Below are the code and all the weights of a small trained network. Each question names an input and a class and asks about switching units off, where a switched-off unit gives its printed mean instead of its output.

import numpy as np


def w(rows, s, z=0):
    codes = np.array(rows[::2]) - 128.0
    scale = np.full(codes.shape[1], s)
    scale[-1] = z or s
    return codes * scale


def f(y):
    return y / 2 * (1 + np.tanh(0.7978845608 * (y + 0.044715 * y**3)))


def log_softmax(a):
    a = a - a.max(-1, keepdims=True)
    return a - np.log(np.exp(a).sum(-1, keepdims=True))


def net(x, mask):
    res = np.array(x, float).reshape(1, 6) / 4 @ E
    y = f(res @ A[0][:, :-1].T + A[0][:, -1])
    res = res + np.where(mask, y, B[0][:, -1]) @ B[0][:, :-1]
    return log_softmax(res[-1] @ U[:, :-1].T + U[:, -1])


A, B = {}, {}
E = w([
[173,223,60,136,185,175,182],'x0',
[44,209,174,124,63,170,152],'x1',
[126,128,122,131,130,149,121],'x2',
[136,132,145,132,134,129,126],'x3',
[208,61,125,2,69,181,138],'x4',
[164,221,120,82,132,87,53],'x5',
],0.0089)
A[0] = w([
[146,196,99,78,181,98,186,33],'N1',
[171,41,134,173,175,112,176,163],'N2',
[95,83,195,141,46,78,29,175],'N3',
[122,161,178,73,209,107,78,69],'N4',
[171,76,157,225,103,166,214,51],'N5',
[140,183,75,177,173,185,193,103],'N6',
[159,167,128,84,157,80,76,195],'N7',
[193,199,116,119,141,142,214,200],'N8',
[113,158,141,112,146,78,139,182],'N9',
[97,170,143,190,134,87,177,254],'N10',
[174,197,124,100,146,90,2,17],'N11',
[119,80,144,161,166,170,222,78],'N12',
[117,157,78,182,170,91,69,215],'N13',
[67,154,115,165,160,82,123,110],'N14',
[184,72,78,136,192,130,69,70],'N15',
[89,148,129,200,135,103,62,191],'N16',
[77,195,130,129,5,192,171,79],'N17',
[178,150,126,47,50,131,125,203],'N18',
],0.0093,0.0041)
B[0] = w([
[103,97,100,88,131,38,55,176],'N1',
[139,203,159,157,62,188,101,207],'N2',
[180,117,104,140,204,101,32,254],'N3',
[93,141,133,101,94,122,129,161],'N4',
[47,150,70,66,48,143,107,180],'N5',
[132,118,136,132,195,106,66,222],'N6',
[85,134,106,169,19,214,104,211],'N7',
[167,64,93,139,179,129,53,224],'N8',
[54,89,87,152,171,155,207,167],'N9',
[195,133,139,91,117,199,122,244],'N10',
[61,145,142,90,1,154,95,216],'N11',
[51,189,125,57,89,128,44,182],'N12',
[172,70,160,107,97,169,180,238],'N13',
[159,173,134,53,123,139,200,202],'N14',
[194,198,165,185,81,4,192,199],'N15',
[177,144,170,80,180,166,110,228],'N16',
[165,198,139,228,130,56,127,228],'N17',
[203,107,164,91,129,158,189,231],'N18',
],0.0079,0.0084)
U = w([
[27,184,100,62,58,147,87,73],'0',
[144,89,97,99,228,77,28,85],'1',
[171,239,164,254,97,58,203,87],'2',
[140,113,135,137,148,175,154,255],'3',
[138,124,133,116,151,156,152,238],'4',
[171,106,173,32,167,195,231,56],'5',
[78,89,92,147,195,74,240,97],'6',
],0.0085,0.008)

Each question gives the input, the list of numbers given to net, and the class t.
The units are the neurons (one row each of A and B). Each row of codes is followed by its name. A weight is (code - 128) times the scale printed after its matrix; where a second scale follows, it is the last column's (A, B and U).
mask holds one flag per neuron, in row order. A switched-off neuron (its flag False) gives its mean, the last column of its row in B, instead of its output. The means were averaged over made-up inputs and are rounded, as every weight is.
A unit's drop is (log p(t) with every unit on - log p(t) with that unit switched off) / (log p(t) with every unit on - log p(t) with every unit switched off).
The circuit of an input: a set's keep is (log p(t) with only the set's units on - log p(t) with every unit switched off) / (log p(t) with every unit on - log p(t) with every unit switched off). Starting from the 12 units with the biggest drops (on a tie, the unit counted first), units are removed one at a time, each time the one whose removal leaves the highest keep (on an exact tie, the one counted first), for as long as the keep stays at least 0.8.
circuit, biggest first: the units of the circuit, biggest drop first
most important unit: the unit with the biggest drop
top k neurons: the k neurons with the biggest drops, biggest first
drop when u is switched off: that unit's drop, to one decimal
input [6,7,-5,-3,-5,-7], class 0: circuit, biggest first	(N12)
input [5,7,-3,2,1,0], class 2: top 3 neurons	(N17 N3 N16)
input [-6,2,2,-1,-6,3], class 1: top 2 neurons	(N3 N18)
input [7,4,7,3,-6,-4], class 1: top 2 neurons	(N6 N8)
input [6,-5,-6,2,-8,0], class 5: top 2 neurons	(N13 N14)
input [4,-6,1,-1,-2,3], class 2: top 2 neurons	(N15 N3)
input [2,0,7,-1,7,-7], class 0: top 2 neurons	(N12 N5)
input [-6,2,-7,0,6,-8], class 0: top 2 neurons	(N5 N12)
input [-8,4,-2,0,8,6], class 1: top 2 neurons	(N3 N13)
input [7,-1,4,-3,-3,-5], class 1: circuit, biggest first	(N6 N8)
input [8,-3,-7,3,-7,5], class 1: top 2 neurons	(N1 N6)
input [-4,-8,-2,2,-7,-8], class 0: top 3 neurons	(N5 N12 N2)
input [6,7,-1,-3,4,0], class 2: top 3 neurons	(N17 N3 N16)
input [1,-5,-2,-7,6,7], class 0: circuit, biggest first	(N11)
input [-4,-6,4,2,-7,3], class 5: circuit, biggest first	(N13 N16 N14)
input [-6,7,0,8,-8,2], class 4: circuit, biggest first	(N16 N10)
input [4,-6,0,2,-7,5], class 5: circuit, biggest first	(N13 N14)
input [7,1,-3,-4,-5,-5], class 1: circuit, biggest first	(N6 N8)
input [-7,4,-7,-7,-3,0], class 1: drop when N3 is switched off	0.6
input [-2,-8,8,-5,-1,-6], class 2: drop when N15 is switched off	0.8
input [-5,7,2,7,5,5], class 2: most important unit	N17
